Below are the code and all the weights of a small trained network. Each question names an input and a class and asks about switching units off, where a switched-off unit gives its printed mean instead of its output.

import numpy as np


def w(rows, s, z=0):
    codes = np.array(rows[::2]) - 128.0
    scale = np.full(codes.shape[1], s)
    scale[-1] = z or s
    return codes * scale


def norm(h):
    return h / np.sqrt((h * h).mean(-1, keepdims=True) + 1e-5)


def f(y):
    return y / 2 * (1 + np.tanh(0.7978845608 * (y + 0.044715 * y**3)))


def log_softmax(a):
    a = a - a.max(-1, keepdims=True)
    return a - np.log(np.exp(a).sum(-1, keepdims=True))


def net(x, mask):
    res = np.array(x, float).reshape(1, 8) / 4 @ E
    u = 0
    for l in range(4):
        y = f(norm(res) @ A[l][:, :-1].T + A[l][:, -1])
        res = res + np.where(mask[u : u + 6], y, B[l][:, -1]) @ B[l][:, :-1]
        u += 6
    return log_softmax(norm(res)[-1] @ U[:, :-1].T + U[:, -1])


A, B = {}, {}
E = w([
[254,253,248],'x0',
[140,85,28],'x1',
[83,157,196],'x2',
[151,100,71],'x3',
[77,82,219],'x4',
[138,101,86],'x5',
[67,175,69],'x6',
[176,65,149],'x7',
],0.0084)
A[0] = w([
[113,87,253,196],'L0N0',
[213,220,119,48],'L0N1',
[160,189,129,1],'L0N2',
[234,251,144,18],'L0N3',
[27,244,161,201],'L0N4',
[108,110,99,77],'L0N5',
],0.02,0.0042)
B[0] = w([
[183,254,89,239],'L0N0',
[179,75,163,209],'L0N1',
[166,118,115,152],'L0N2',
[191,90,221,243],'L0N3',
[10,172,199,246],'L0N4',
[93,126,90,147],'L0N5',
],0.034,0.011)
A[1] = w([
[4,137,63,106],'L1N0',
[114,211,137,4],'L1N1',
[85,139,117,109],'L1N2',
[92,89,249,97],'L1N3',
[146,177,117,68],'L1N4',
[89,136,115,94],'L1N5',
],0.015,0.0037)
B[1] = w([
[4,55,224,255],'L1N0',
[126,214,63,173],'L1N1',
[73,83,167,151],'L1N2',
[123,207,205,221],'L1N3',
[170,162,124,141],'L1N4',
[79,79,167,144],'L1N5',
],0.016,0.0077)
A[2] = w([
[113,89,161,31],'L2N0',
[122,142,103,3],'L2N1',
[108,93,159,20],'L2N2',
[111,68,6,14],'L2N3',
[125,129,126,64],'L2N4',
[75,108,20,131],'L2N5',
],0.02,0.0019)
B[2] = w([
[107,181,136,235],'L2N0',
[147,171,89,103],'L2N1',
[116,187,107,229],'L2N2',
[117,3,191,228],'L2N3',
[129,134,121,111],'L2N4',
[134,9,154,255],'L2N5',
],0.023,0.0033)
A[3] = w([
[83,94,7,20],'L3N0',
[157,241,83,194],'L3N1',
[142,146,108,125],'L3N2',
[137,119,112,2],'L3N3',
[111,151,134,74],'L3N4',
[52,34,138,20],'L3N5',
],0.02,0.002)
B[3] = w([
[117,80,131,137],'L3N0',
[110,86,17,223],'L3N1',
[123,119,99,128],'L3N2',
[147,103,130,113],'L3N3',
[124,113,110,143],'L3N4',
[135,144,2,254],'L3N5',
],0.025,0.0088)
U = w([
[217,94,176,142],'0',
[75,5,58,74],'1',
[45,162,139,186],'2',
[132,184,135,217],'3',
[83,212,90,74],'4',
[181,183,15,2],'5',
],0.019,0.0044)

Each question gives the input, the list of numbers given to net, and the class t.
The units are the neurons (one row each of A and B). Each row of codes is followed by its name. A weight is (code - 128) times the scale printed after its matrix; where a second scale follows, it is the last column's (A, B and U).
mask holds one flag per neuron, layer by layer. A switched-off neuron (its flag False) gives its mean, the last column of its row in B, instead of its output. The means were averaged over made-up inputs and are rounded, as every weight is.
A unit's drop is (log p(t) with every unit on - log p(t) with that unit switched off) / (log p(t) with every unit on - log p(t) with every unit switched off).
The circuit of an input: a set's keep is (log p(t) with only the set's units on - log p(t) with every unit switched off) / (log p(t) with every unit on - log p(t) with every unit switched off). Starting from the 12 units with the biggest drops (on a tie, the unit counted first), units are removed one at a time, each time the one whose removal leaves the highest keep (on an exact tie, the one counted first), for as long as the keep stays at least 0.8.
units of the circuit, in order: the units of the circuit, biggest drop first
unit that matters most: the unit with the biggest drop
top k neurons: the k neurons with the biggest drops, biggest first
k most important neurons of layer l: the k neurons of layer l with the biggest drops, biggest first
drop when u is switched off: that unit's drop, to one decimal
input [-7,-4,-3,2,-1,-5,-8,5], class 1: unit that matters most : L3N1
input [-3,2,0,0,-4,4,-3,-5], class 1: top 2 neurons : (L0N3; L0N4)
input [-6,6,-4,-7,8,0,1,6], class 1: top 3 neurons : (L0N3; L0N4; L1N3)
input [5,-8,5,-8,4,4,-7,-4], class 4: units of the circuit, in order : (L0N0; L3N1)
input [-8,6,-2,2,5,-7,-5,-6], class 1: 2 most important neurons of layer 0 : (L0N3; L0N4)
input [-7,-2,1,-6,-6,1,-6,-4], class 1: top 2 neurons : (L0N3; L0N4)
input [4,-4,-3,-5,5,-4,-4,-2], class 4: top 2 neurons : (L0N0; L0N4)
input [-6,-8,5,-5,5,-3,0,4], class 5: top 2 neurons : (L0N0; L3N1)
input [1,0,1,8,-1,4,0,-2], class 0: top 4 neurons : (L0N0; L0N4; L3N5; L1N0)
input [-5,0,3,8,0,-1,-6,1], class 1: 2 most important neurons of layer 0 : (L0N3; L0N4)
input [7,-2,5,3,2,8,-2,-6], class 0: top 2 neurons : (L0N3; L0N1)
input [-3,6,2,-4,-2,-3,3,2], class 1: top 2 neurons : (L0N3; L0N4)
input [-8,3,3,-4,5,-5,-3,7], class 5: 2 most important neurons of layer 0 : (L0N4; L0N0)
input [-7,2,1,2,-3,-5,2,6], class 1: top neuron : (L0N3)
input [3,-4,-4,-5,-5,-6,3,-8], class 0: top 2 neurons : (L0N3; L0N1)
input [-8,-5,6,8,7,2,4,7], class 5: top 3 neurons : (L3N5; L0N4; L0N1)
input [6,8,-2,-1,5,-2,-4,8], class 5: top 2 neurons : (L0N0; L3N1)
input [3,-6,-2,0,-2,-2,3,0], class 0: 2 most important neurons of layer 0 : (L0N3; L0N1)
input [-8,1,1,8,7,3,1,-1], class 1: drop when L0N3 is switched off : 1.2
input [-6,7,6,5,1,8,-5,-6], class 1: top neuron : (L0N4)
input [-3,-1,2,8,1,-5,7,6], class 1: 2 most important neurons of layer 0 : (L0N3; L0N4)
